Each row of numbers stands for one element and depends on some of the facts below. Use the named rows to name the rest.

How the elements are related:
ε: uses; Σ: belongs to class
z_134 ε: z_255 z_118 z_598
z_143 ε: z_13
z_858 ε: z_161 z_890 z_624 z_302 z_621 z_896
z_294 ε: z_264 z_220 z_974 z_999
z_111 ε: z_470 z_606 z_659 z_174 z_274 z_397
z_396 ε: z_118 z_598 z_169
z_481 ε: z_340 z_220 z_443 z_911 z_831
z_509 ε: z_201 z_933 z_397
z_300 ε: z_756 z_855
z_595 ε: z_978 z_263 z_600 z_825 z_933 z_621 z_271
z_403 ε: z_295 z_624 z_406
z_444 ε: z_255 z_381 z_666
z_835 ε: z_164 z_381 z_13 z_831 z_909
z_451 ε: z_757 z_521 z_592 z_892
z_113 ε: z_255 z_334 z_695
z_109 ε: z_772 z_753 z_291 z_223 z_295 z_465 z_209
z_204 ε: z_622 z_295 z_855 z_971
z_437 ε: z_787 z_215 z_406
z_254 ε: z_757 z_556 z_215 z_42
z_898 ε: z_890 z_925
z_197 ε: z_532 z_164 z_669
z_891 ε: z_312 z_334
z_717 ε: z_741 z_96 z_256 z_890
z_404 ε: z_512 z_94 z_602 z_225
z_265 ε: z_606 z_484 z_600 z_790
z_228 ε: z_455 z_979
z_518 ε: z_958 z_860 z_933 z_302
z_611 ε: z_790 z_666
z_211 ε: z_978 z_491 z_497 z_76 z_896
z_202 ε: z_772 z_470 z_287
z_561 ε: z_264 z_639 z_35 z_598 z_838 z_467
z_184 ε: z_502 z_950 z_306 z_467 z_488 z_465
z_474 ε: z_749 z_164 z_169 z_825 z_999 z_892 z_602 z_525
z_338 ε: z_756 z_161 z_642 z_96 z_621 z_465 z_695 z_271
z_826 ε: z_711 z_171 z_933 z_954
z_906 ε: z_340 z_825 z_643
z_341 ε: z_153 z_999
z_199 ε: z_491 z_488
z_189 ε: z_285 z_28 z_455 z_42
z_388 ε: z_455 z_546 z_815 z_209
z_733 ε: z_669 z_96 z_356 z_535
z_915 ε: z_381 z_586
z_992 ε: z_980 z_237 z_979
z_345 ε: z_672 z_639 z_28 z_105
z_839 ε: z_291 z_633 z_592
z_843 ε: z_327 z_837 z_326
z_520 ε: z_264 z_642
z_817 ε: z_445 z_442 z_666
z_781 ε: z_532
z_293 ε: z_215
z_910 ε: z_291 z_346 z_342 z_326
z_269 ε: z_291 z_327 z_633 z_606 z_927 z_831
z_91 ε: z_442 z_805 z_397
z_412 ε: z_622 z_933
z_361 ε: z_521 z_19 z_591 z_256
Σ 689 <- z_356 z_96 z_161 z_396 z_481 z_271 z_488 z_164 z_999 z_403 z_831 z_535 z_263 z_169 z_287 z_622 z_437 z_443 z_898 z_757 z_611 z_606 z_484 z_285 z_925 z_980 z_215 z_892 z_342 z_838
Σ 29 <- z_35 z_753 z_334 z_294 z_465 z_509 z_502 z_532 z_595 z_512 z_563 z_204 z_118 z_220 z_891 z_927 z_826 z_906 z_341 z_659 z_209 z_979 z_445 z_174 z_520 z_909 z_781 z_346 z_306 z_467
Σ 847 <- z_455 z_327 z_134 z_749 z_223 z_302 z_312 z_624 z_586 z_397 z_109 z_442 z_805 z_591 z_711 z_639 z_933 z_201 z_265 z_228 z_264 z_211 z_561 z_199 z_855 z_733 z_122 z_843 z_256 z_94 z_602 z_672 z_361
Σ 131 <- z_42 z_858 z_556 z_111 z_300 z_600 z_835 z_890 z_971 z_825 z_153 z_717 z_404 z_381 z_202 z_474 z_497 z_470 z_189 z_388 z_669 z_915 z_817 z_896 z_815 z_521
Σ 12 <- z_143 z_790 z_19 z_451 z_113 z_666 z_340 z_518 z_695 z_978 z_756 z_592 z_598 z_643 z_992 z_491 z_837 z_546 z_860 z_910 z_787 z_621
Σ 109 <- z_642 z_974 z_525 z_444 z_295 z_37 z_76 z_554 z_105 z_255 z_184 z_911 z_338 z_326 z_225 z_633 z_91 z_412
Σ 342 <- z_274 z_254 z_197 z_291 z_28 z_406 z_171 z_958 z_741 z_345 z_839 z_950 z_954 z_237 z_293 z_13 z_269 z_772

Some rows with their names:
-1,-7,-1,-14,-7,-10,2,4,5,-11,-22,9,2,-2,-16,-3,-10,-8,-5,4,-1,-16,-9,-10,3,4,-4,-9,0,0,4,-8,4,3,-8,0,-5,-3,-11 -> z_892
3,-8,-2,-13,-5,-7,-3,-1,2,-7,-27,11,-4,-6,-12,3,-10,-7,-5,7,-2,-13,-8,-8,6,3,-3,-9,0,-1,2,-1,4,6,-6,0,-1,-3,-10 -> z_980
-2,1,3,-7,-6,-5,-3,20,6,-10,6,0,10,1,-1,-5,-18,-2,5,-3,4,-6,-9,6,0,11,2,1,-4,7,6,5,1,7,-11,-4,4,4,-12 -> z_153
-7,1,5,-13,1,-5,3,16,-1,-15,-4,-1,2,8,-36,0,-11,-3,5,-10,7,-5,-2,28,-6,10,15,5,-20,-4,7,-22,2,10,2,-3,4,2,-18 -> z_220
3,-12,5,-12,0,5,-8,1,-4,-13,-11,4,-7,-2,18,9,-16,-20,-2,15,-23,0,0,18,-8,25,2,-8,-3,12,-7,16,8,23,15,-11,2,5,1 -> z_621
-33,6,1,22,10,10,16,-6,-7,16,-17,-24,-31,15,0,-7,-37,13,2,-34,11,23,32,-26,10,7,14,3,10,-17,7,3,-3,-15,32,-3,-3,4,12 -> z_826
-2,2,-2,-9,-6,0,-14,17,2,-6,6,8,10,2,24,-5,-11,-8,3,15,-3,-3,-12,20,-2,9,2,-2,-5,9,-1,15,8,16,-4,-13,1,3,-13 -> z_642
19,-11,3,-10,3,7,1,7,-11,-12,-11,-1,-7,-9,-44,20,-8,10,2,-8,2,-3,3,28,-4,18,7,2,-10,0,1,-9,-4,4,-2,-1,9,-1,-2 -> z_445
-8,-1,2,21,14,8,-1,-30,-3,7,8,4,-10,6,36,0,17,-4,-11,12,-3,7,13,-37,19,-39,-10,-2,2,-6,-8,5,6,-30,9,7,-6,-2,12 -> z_403
15,0,-4,10,-6,1,-7,13,15,2,7,8,7,-6,-6,-6,-4,-11,2,12,2,-6,-7,11,-12,0,4,-3,14,4,-3,6,-6,9,-17,14,9,5,-8 -> z_326
5,-9,4,-6,-4,-5,-6,4,7,3,-15,7,1,1,-17,7,0,-15,0,12,-12,-6,-2,17,-20,12,-3,-5,7,3,-6,-2,-1,11,-1,-1,6,4,-2 -> z_837
14,-4,2,-3,-3,7,-4,12,-2,-17,11,4,3,-9,16,5,-18,-2,2,9,-2,-3,-9,11,4,10,4,-3,-5,14,0,20,4,13,-5,-3,5,2,-5 -> z_896
-19,9,1,31,10,3,-5,-8,7,15,34,-5,3,14,25,-13,8,7,1,-2,9,13,10,-25,7,-36,-7,10,4,-6,-1,6,-2,-28,-2,9,0,5,9 -> z_388
-15,5,-1,38,11,0,-2,-21,20,26,18,9,-6,12,2,-15,38,-17,-2,9,0,15,21,-5,-26,-35,-2,8,19,-13,-13,-6,-8,-17,6,37,2,9,22 -> z_910
17,-2,-5,13,-6,-1,-4,16,19,6,7,11,9,-7,-15,-7,-3,-14,1,12,4,-7,-5,13,-18,-5,5,-4,18,4,-3,3,-10,9,-21,26,10,6,-8 -> z_633
25,-22,22,-14,10,-4,3,2,-5,-1,-3,-22,8,14,-14,27,-28,8,-16,7,-17,-28,-11,-64,34,-20,-35,-14,6,4,-11,-23,-12,-48,-22,-43,8,-6,-38 -> z_215
9,-7,0,-19,-1,5,-4,-6,-10,-32,-9,19,-2,-13,27,3,7,-16,-10,17,-11,-10,-9,12,5,3,5,-8,-20,13,0,13,13,15,5,3,-7,-6,-1 -> z_96

Name these rows:
No name comes twice in this set of rows, the named rows included.
10,-5,4,2,8,10,-4,1,-7,-11,3,7,-6,-3,-22,21,-5,-7,2,10,3,-1,-2,45,-2,4,19,1,-18,2,2,-3,7,11,6,4,9,4,-16  z_465
6,-12,4,-9,-1,1,-11,-1,-1,-6,-12,9,-3,0,9,13,-8,-19,-2,20,-16,-3,-3,27,-14,14,-1,-6,-4,9,-8,12,7,15,5,-8,4,5,-1  z_756
-15,6,0,14,17,10,-2,-19,-13,6,17,-1,-12,10,1,6,23,16,2,-7,9,20,18,14,1,-20,4,15,-16,-15,-4,-6,5,-24,14,3,-1,1,18  z_891
-26,3,4,17,8,-3,-3,-16,4,23,14,-1,-4,21,25,-8,20,-7,-2,4,-9,16,17,-15,-10,-20,-13,6,6,-9,-10,-5,-2,-22,14,0,-5,6,19  z_992
-32,22,-6,-11,-3,3,24,19,-4,-2,8,-9,18,2,64,-63,58,4,-10,-40,5,10,0,-37,4,-17,-11,5,-20,9,-11,-18,-10,-13,-8,17,-21,-4,35  z_197
-33,10,-8,29,0,9,10,2,5,28,-15,-27,-25,10,44,-27,-42,10,1,-25,6,25,29,-55,12,9,0,-7,37,-11,1,29,-7,-11,25,-6,-5,5,19  z_412
7,-1,-14,1,-4,7,-14,-16,-18,20,19,7,-4,-11,12,-2,55,40,6,-17,4,20,16,-3,-11,-1,-33,14,5,-8,-15,13,-3,-40,-15,1,-6,-5,61  z_444
-27,3,-2,-27,-11,-21,3,12,7,-11,-23,10,8,8,-8,-20,-8,-12,-1,-1,5,-13,-12,-13,1,8,-2,-3,-11,-5,10,-18,6,11,-3,-7,-12,-3,-16  z_999
-24,11,1,14,5,2,3,1,3,3,29,-6,4,11,33,-22,14,8,2,-14,7,13,10,-21,4,-21,-6,11,0,-2,0,6,-2,-23,1,8,-5,3,18  z_404
-16,12,-5,18,9,16,-11,-15,-9,-3,40,8,-3,7,85,-12,22,-5,-3,15,-5,23,11,7,6,-21,3,6,-9,7,-9,30,15,-8,17,4,-8,2,21  z_338
-16,6,3,31,19,14,5,-19,-7,12,12,-9,-18,11,7,4,-3,4,-1,-7,7,20,23,-1,7,-22,13,7,-3,-12,-2,2,3,-19,24,9,0,4,8  z_204
-3,-2,-7,-10,-4,1,-1,18,10,24,-26,-3,9,-8,10,-7,-5,2,-4,4,7,-9,-25,-1,16,-4,-10,-8,-1,9,-10,-2,-1,3,-18,-7,4,5,-19  z_28
17,-6,1,8,0,7,-11,12,7,0,7,2,3,-4,13,9,-13,-10,-1,21,-5,-4,-6,11,0,-1,2,-7,11,10,-5,18,-2,5,-8,1,11,5,-13  z_295
-28,10,2,20,12,14,14,-10,-12,1,-8,-17,-28,13,18,-11,-20,8,0,-26,7,25,29,-13,9,2,19,3,-2,-12,6,9,2,-9,36,1,-6,1,16  z_595
2,-9,-3,-14,-5,-1,-2,-3,-3,-13,-29,12,-8,-11,4,4,-16,-10,-6,11,-6,-9,-8,-2,9,10,1,-11,-1,5,2,10,6,14,5,0,-4,-3,-7  z_271

Now the same elements, written a new way:
Known rows:
25,1,15,11,9,-21,12,-1,-33,6,-11,-17,1,-8,14 -> z_228
-10,8,4,-4,25,-12,10,27,-18,-3,-9,-18,-10,-6,13 -> z_285
-4,8,2,-4,22,-8,17,33,-18,8,-9,-19,-11,-9,17 -> z_925
-29,5,1,-9,23,3,6,32,-19,1,-15,-8,-14,-6,24 -> z_958
4,8,-3,-5,9,-21,17,15,-8,8,-12,-24,-4,-10,22 -> z_669
23,5,9,10,1,-5,27,10,-26,24,-13,-17,4,-15,35 -> z_733
0,7,6,-2,22,-16,13,25,-18,11,-17,-25,-11,0,19 -> z_467
-33,9,4,-5,28,2,12,18,-18,3,-6,-20,-10,-6,10 -> z_606
-7,2,13,10,14,-4,18,-10,-32,18,-7,-22,1,-11,15 -> z_843
-29,4,1,-10,23,4,4,31,-19,3,-16,-8,-16,-5,24 -> z_954
-15,5,1,-7,28,0,1,31,-22,-3,-15,-11,-15,-6,25 -> z_28
1,3,7,-1,11,-39,8,22,-24,12,-11,-30,3,1,32 -> z_264
-14,4,0,-7,14,-27,17,16,-13,9,-10,-22,-7,-7,2 -> z_600
8,1,14,10,18,-4,17,-6,-37,25,-3,-24,-3,-16,6 -> z_109
1,11,8,7,7,5,22,-3,-24,8,-13,-8,-8,-8,46 -> z_143
-5,4,4,1,11,-18,10,25,-20,16,-7,-27,3,0,11 -> z_672
-8,6,12,4,6,21,31,3,-29,-5,-7,-6,-17,-3,17 -> z_91

Which element is each row?
No name comes twice in this set of rows, the named rows included.
-3,-1,11,15,9,-82,28,9,-45,4,-13,-18,-4,4,31  z_134
-31,10,-4,-6,23,15,7,24,-17,1,-15,-9,-11,-9,38  z_13
16,6,16,1,11,-29,16,-4,-27,1,-25,-19,-9,-8,60  z_294
54,5,7,10,19,10,-4,16,-25,-26,-25,11,-13,-13,10  z_293
-3,3,6,1,13,-26,8,26,-22,15,-8,-28,2,1,15  z_639
-4,3,9,0,22,-8,9,9,-34,-7,-20,-1,-16,-14,38  z_345
-22,5,2,5,10,-8,18,21,-19,16,-4,-23,2,3,-1  z_442
-16,3,10,12,6,-3,27,-4,-30,17,-6,-15,0,-8,8  z_265
-10,8,-1,2,17,-18,26,35,-30,-6,-8,-21,-19,7,23  z_255
-17,8,5,-6,22,-28,11,27,-20,-5,-11,-20,-8,-2,29  z_169
-21,6,0,13,9,-32,40,-6,-25,1,-12,-6,-11,-9,-3  z_817
19,4,11,11,5,-13,23,7,-28,20,-10,-17,3,-12,23  z_361
-46,6,8,1,36,30,6,-17,-38,5,-8,-10,-19,-21,30  z_269
15,9,4,-1,18,1,4,29,-17,9,-9,-17,-10,1,12  z_787

